Below are the code and all the weights of a small trained network. Each question names an input and a class and asks about switching units off, where a switched-off unit gives its printed mean instead of its output.

import numpy as np


def w(rows, s, z=0):
    codes = np.array(rows[::2]) - 128.0
    scale = np.full(codes.shape[1], s)
    scale[-1] = z or s
    return codes * scale


def f(y):
    return np.maximum(y, 0)


def log_softmax(a):
    a = a - a.max(-1, keepdims=True)
    return a - np.log(np.exp(a).sum(-1, keepdims=True))


def net(x, mask):
    res = np.array(x, float).reshape(1, 8) / 4 @ E
    y = f(res @ A[0][:, :-1].T + A[0][:, -1])
    res = res + np.where(mask, y, B[0][:, -1]) @ B[0][:, :-1]
    return log_softmax(res[-1] @ U[:, :-1].T + U[:, -1])


A, B = {}, {}
E = w([
[128,129,128],'x0',
[128,128,127],'x1',
[129,128,127],'x2',
[128,127,127],'x3',
[144,42,232],'x4',
[190,28,30],'x5',
[128,129,127],'x6',
[255,165,136],'x7',
],0.0099)
A[0] = w([
[166,36,24,132],'neuron 1',
[146,71,206,118],'neuron 2',
[161,60,86,95],'neuron 3',
[156,39,176,84],'neuron 4',
[143,52,143,20],'neuron 5',
[117,205,100,89],'neuron 6',
[132,59,186,83],'neuron 7',
[212,179,149,97],'neuron 8',
[130,133,51,112],'neuron 9',
[100,204,221,8],'neuron 10',
[127,248,182,198],'neuron 11',
[130,45,38,106],'neuron 12',
[161,100,106,101],'neuron 13',
[206,123,161,202],'neuron 14',
[64,247,193,42],'neuron 15',
[87,149,192,74],'neuron 16',
[93,184,9,79],'neuron 17',
[181,111,18,46],'neuron 18',
[126,173,95,239],'neuron 19',
[143,76,81,72],'neuron 20',
[220,183,95,114],'neuron 21',
[223,172,141,102],'neuron 22',
[137,70,218,94],'neuron 23',
[9,93,104,210],'neuron 24',
],0.012,0.0016)
B[0] = w([
[211,99,205,248],'neuron 1',
[53,172,45,193],'neuron 2',
[202,154,146,198],'neuron 3',
[85,194,97,199],'neuron 4',
[128,178,122,176],'neuron 5',
[126,195,92,187],'neuron 6',
[169,127,37,186],'neuron 7',
[31,15,161,200],'neuron 8',
[161,137,94,183],'neuron 9',
[187,170,168,218],'neuron 10',
[163,157,180,235],'neuron 11',
[157,183,203,224],'neuron 12',
[143,131,213,167],'neuron 13',
[26,129,99,195],'neuron 14',
[176,161,168,244],'neuron 15',
[179,157,141,182],'neuron 16',
[80,131,45,225],'neuron 17',
[177,152,132,219],'neuron 18',
[77,121,81,179],'neuron 19',
[199,187,189,183],'neuron 20',
[58,84,111,209],'neuron 21',
[31,4,161,205],'neuron 22',
[104,194,2,197],'neuron 23',
[25,3,184,220],'neuron 24',
],0.0063,0.012)
U = w([
[170,145,175,94],'0',
[49,22,154,244],'1',
[122,169,3,31],'2',
],0.012,0.0011)

Each question gives the input, the list of numbers given to net, and the class t.
The units are the neurons (one row each of A and B). Each row of codes is followed by its name. A weight is (code - 128) times the scale printed after its matrix; where a second scale follows, it is the last column's (A, B and U).
mask holds one flag per neuron, in row order. A switched-off neuron (its flag False) gives its mean, the last column of its row in B, instead of its output. The means were averaged over made-up inputs and are rounded, as every weight is.
A unit's drop is (log p(t) with every unit on - log p(t) with that unit switched off) / (log p(t) with every unit on - log p(t) with every unit switched off).
The circuit of an input: a set's keep is (log p(t) with only the set's units on - log p(t) with every unit switched off) / (log p(t) with every unit on - log p(t) with every unit switched off). Starting from the 12 units with the biggest drops (on a tie, the unit counted first), units are removed one at a time, each time the one whose removal leaves the highest keep (on an exact tie, the one counted first), for as long as the keep stays at least 0.8.
units of the circuit, in order: the units of the circuit, biggest drop first
unit that matters most: the unit with the biggest drop
top k neurons: the k neurons with the biggest drops, biggest first
drop when u is switched off: that unit's drop, to one decimal
input [6,-5,-6,7,1,-7,-3,-6], class 0: units of the circuit, in order -> neuron 15
input [-1,8,1,-5,8,-5,2,7], class 2: units of the circuit, in order -> neuron 23; neuron 2
input [-3,0,5,8,-6,8,-1,-4], class 0: top 2 neurons -> neuron 1; neuron 12
input [-5,2,5,7,-6,7,7,7], class 0: top 2 neurons -> neuron 18; neuron 1
input [7,-8,6,-7,7,-2,-8,6], class 2: top 2 neurons -> neuron 23; neuron 24
input [-7,-7,-6,7,-4,4,8,-1], class 0: units of the circuit, in order -> neuron 1; neuron 12
input [1,8,-5,-6,-6,1,4,-6], class 1: top 2 neurons -> neuron 24; neuron 23
input [-7,-7,5,-8,1,4,3,-4], class 0: top 2 neurons -> neuron 22; neuron 8
input [-5,-3,-1,-6,-4,8,-5,8], class 0: top 2 neurons -> neuron 18; neuron 1
input [5,3,2,-1,8,-6,3,-1], class 2: top 2 neurons -> neuron 23; neuron 2
input [3,0,-7,-7,7,0,4,6], class 2: drop when neuron 24 is switched off -> 0.3
input [6,7,2,0,-3,-3,-1,4], class 1: drop when neuron 8 is switched off -> 0.2
input [5,4,-7,-3,0,4,5,5], class 1: drop when neuron 18 is switched off -> -0.1
input [-6,5,1,-7,-5,-7,6,-6], class 0: unit that matters most -> neuron 15
